Here is a tiny trained network, its code and every weight. The questions are about switching its units off for an input and a target symbol, where a switched-off unit gives its printed mean instead of its output.

import numpy as np


def w(rows, s, z=0):
    codes = np.array(rows[::2]) - 128.0
    scale = np.full(codes.shape[1], s)
    scale[-1] = z or s
    return codes * scale


def f(y):
    return y / 2 * (1 + np.tanh(0.7978845608 * (y + 0.044715 * y**3)))


def softmax(a):
    e = np.exp(a - a.max(-1, keepdims=True))
    return e / e.sum(-1, keepdims=True)


def log_softmax(a):
    a = a - a.max(-1, keepdims=True)
    return a - np.log(np.exp(a).sum(-1, keepdims=True))


def net(x, mask):
    ids = ['αβγδηω'.index(c) for c in x.split()]
    T = len(ids)
    res = E[ids] + P[:T]
    q, k, v = (res @ M[0].T for M in (Q, K, V))
    z = softmax(np.where(np.tri(T) > 0, q @ k.T / 3**0.5, -1e9)) @ v
    res = res + np.where(mask[0], z, O[0][:, -1]) @ O[0][:, :-1]
    y = f(res @ A[0][:, :-1].T + A[0][:, -1])
    res = res + np.where(mask[1:25], y, B[0][:, -1]) @ B[0][:, :-1]
    return log_softmax(res[-1] @ U[:, :-1].T + U[:, -1])


Q, K, V, O, A, B = {}, {}, {}, {}, {}, {}
E = w([
[95,199,132,58,124,215],'α',
[70,148,254,135,92,165],'β',
[83,227,155,128,165,202],'γ',
[139,143,50,185,227,28],'δ',
[122,128,15,35,163,194],'η',
[185,52,185,222,73,122],'ω',
],0.0093)
P = w([
[157,121,132,73,205,144],'0',
[174,240,103,178,24,142],'1',
[29,112,190,128,178,55],'2',
[45,77,71,156,151,220],'3',
[255,88,135,207,150,214],'4',
[52,66,173,91,132,50],'5',
],0.0098)
Q[0] = w([
[249,118,125,131,136,132],'H0',
[192,135,116,97,61,80],'H0',
[96,157,92,147,72,116],'H0',
],0.017)
K[0] = w([
[131,210,147,74,95,80],'H0',
[155,161,196,55,159,59],'H0',
[98,68,171,86,250,173],'H0',
],0.013)
V[0] = w([
[101,183,111,254,202,103],'H0',
[81,88,249,170,100,146],'H0',
[200,47,91,164,130,73],'H0',
],0.0082)
O[0] = w([
[189,253,67,111,109,37,181],'H0',
[107,192,239,146,237,117,147],'H0',
[84,129,43,254,182,159,3],'H0',
],0.01,0.0049)
A[0] = w([
[77,78,79,64,131,120,63],'N0',
[73,103,147,63,108,63,98],'N1',
[60,95,168,105,165,115,78],'N2',
[48,117,57,153,200,114,48],'N3',
[141,180,106,112,182,153,154],'N4',
[97,123,128,88,157,132,154],'N5',
[115,87,103,199,145,207,139],'N6',
[161,57,128,169,75,109,114],'N7',
[167,111,72,162,69,207,33],'N8',
[82,61,155,156,94,86,115],'N9',
[152,122,170,192,100,48,116],'N10',
[126,112,177,139,68,212,124],'N11',
[142,173,65,102,128,100,152],'N12',
[186,124,149,114,160,169,112],'N13',
[143,150,85,85,177,153,132],'N14',
[92,75,151,114,152,186,98],'N15',
[172,148,60,162,100,109,2],'N16',
[208,147,77,142,77,162,126],'N17',
[128,95,115,152,80,222,162],'N18',
[146,138,172,199,118,53,121],'N19',
[79,143,91,122,154,55,50],'N20',
[92,59,63,137,126,190,97],'N21',
[104,149,188,106,167,149,140],'N22',
[10,70,85,101,194,107,140],'N23',
],0.011,0.0089)
B[0] = w([
[235,133,90,168,135,144,139],'N0',
[139,151,41,222,221,94,188],'N1',
[185,136,116,123,90,49,164],'N2',
[157,177,161,17,104,94,146],'N3',
[93,69,163,128,95,152,202],'N4',
[118,123,112,135,145,144,185],'N5',
[109,185,196,188,83,72,170],'N6',
[60,148,119,92,147,112,144],'N7',
[67,205,172,68,254,179,151],'N8',
[174,144,126,48,99,163,138],'N9',
[95,130,173,102,135,201,159],'N10',
[132,93,80,131,133,84,194],'N11',
[124,92,171,191,120,158,181],'N12',
[73,110,124,139,109,107,167],'N13',
[110,99,203,134,67,154,166],'N14',
[195,200,127,206,189,112,145],'N15',
[177,157,140,50,143,177,132],'N16',
[196,156,133,150,130,66,195],'N17',
[129,103,27,149,164,124,177],'N18',
[111,91,134,109,87,191,172],'N19',
[98,97,173,179,97,105,131],'N20',
[132,207,253,128,131,89,150],'N21',
[112,126,75,86,135,132,255],'N22',
[181,77,125,93,86,216,173],'N23',
],0.0083,0.0076)
U = w([
[180,165,121,135,177,189,3],'α',
[200,138,150,130,58,42,56],'β',
[110,163,107,115,204,11,115],'γ',
[80,104,137,253,132,96,214],'δ',
[153,58,5,133,128,136,233],'η',
[69,110,165,39,122,225,167],'ω',
],0.0059,0.0035)

Each question gives the input, a string of symbols that net reads in full, and the target symbol t.
The units are the heads (3 rows each of Q, K, V and O) and the neurons (one row each of A and B). Each row of codes is followed by its name. A weight is (code - 128) times the scale printed after its matrix; where a second scale follows, it is the last column's (O, A, B and U).
mask holds one flag per unit, heads first, then neurons. A switched-off unit (its flag False) gives its mean, the last column of its rows in O or B, instead of its output. The means were averaged over made-up inputs and are rounded, as every weight is.
A unit's drop is (log p(t) with every unit on - log p(t) with that unit switched off) / (log p(t) with every unit on - log p(t) with every unit switched off).
The circuit of an input: a set's keep is (log p(t) with only the set's units on - log p(t) with every unit switched off) / (log p(t) with every unit on - log p(t) with every unit switched off). Starting from the 12 units with the biggest drops (on a tie, the unit counted first), units are removed one at a time, each time the one whose removal leaves the highest keep (on an exact tie, the one counted first), for as long as the keep stays at least 0.8.
circuit, biggest first: the units of the circuit, biggest drop first
most important unit: the unit with the biggest drop
top k neurons: the k neurons with the biggest drops, biggest first
drop of u: that unit's drop, to one decimal
input δ α γ γ ω ω, target ω: most important unit : N10
input γ γ γ η, target α: top 2 neurons : (N21, N8)
input γ α β ω γ, target η: circuit, biggest first : (H0, N18, N11)
input γ ω α γ δ, target δ: circuit, biggest first : (H0, N6, N22)
input ω β ω β β, target ω: circuit, biggest first : (H0, N1, N17)
input γ ω γ γ γ, target δ: circuit, biggest first : (H0, N6, N4)
input α γ γ β γ α, target γ: circuit, biggest first : (H0, N1)
input η α η, target η: circuit, biggest first : (H0, N0)
input β η δ, target η: circuit, biggest first : (H0, N23)
input γ ω γ, target ω: top 2 neurons : (N23, N1)
input δ ω η β δ, target δ: circuit, biggest first : (H0, N6)
input ω ω ω β, target γ: circuit, biggest first : (H0, N2, N15, N22)
input δ η γ α, target η: top 2 neurons : (N18, N11)
input γ ω γ δ, target β: top neuron : (N3)
input ω γ δ, target ω: top 2 neurons : (N23, N3)
input α η γ γ η, target γ: top 3 neurons : (N8, N21, N17)
input ω δ δ, target ω: top 2 neurons : (N3, N23)
input η ω ω, target ω: top 2 neurons : (N10, N19)
input γ η α γ ω, target γ: top 2 neurons : (N8, N7)
input γ ω α β α, target δ: top neuron : (N6)
input ω ω η α γ, target δ: drop of N6 : 0.2
input α γ η, target η: drop of N18 : -0.1
input η ω β γ η, target δ: drop of H0 : 0.5
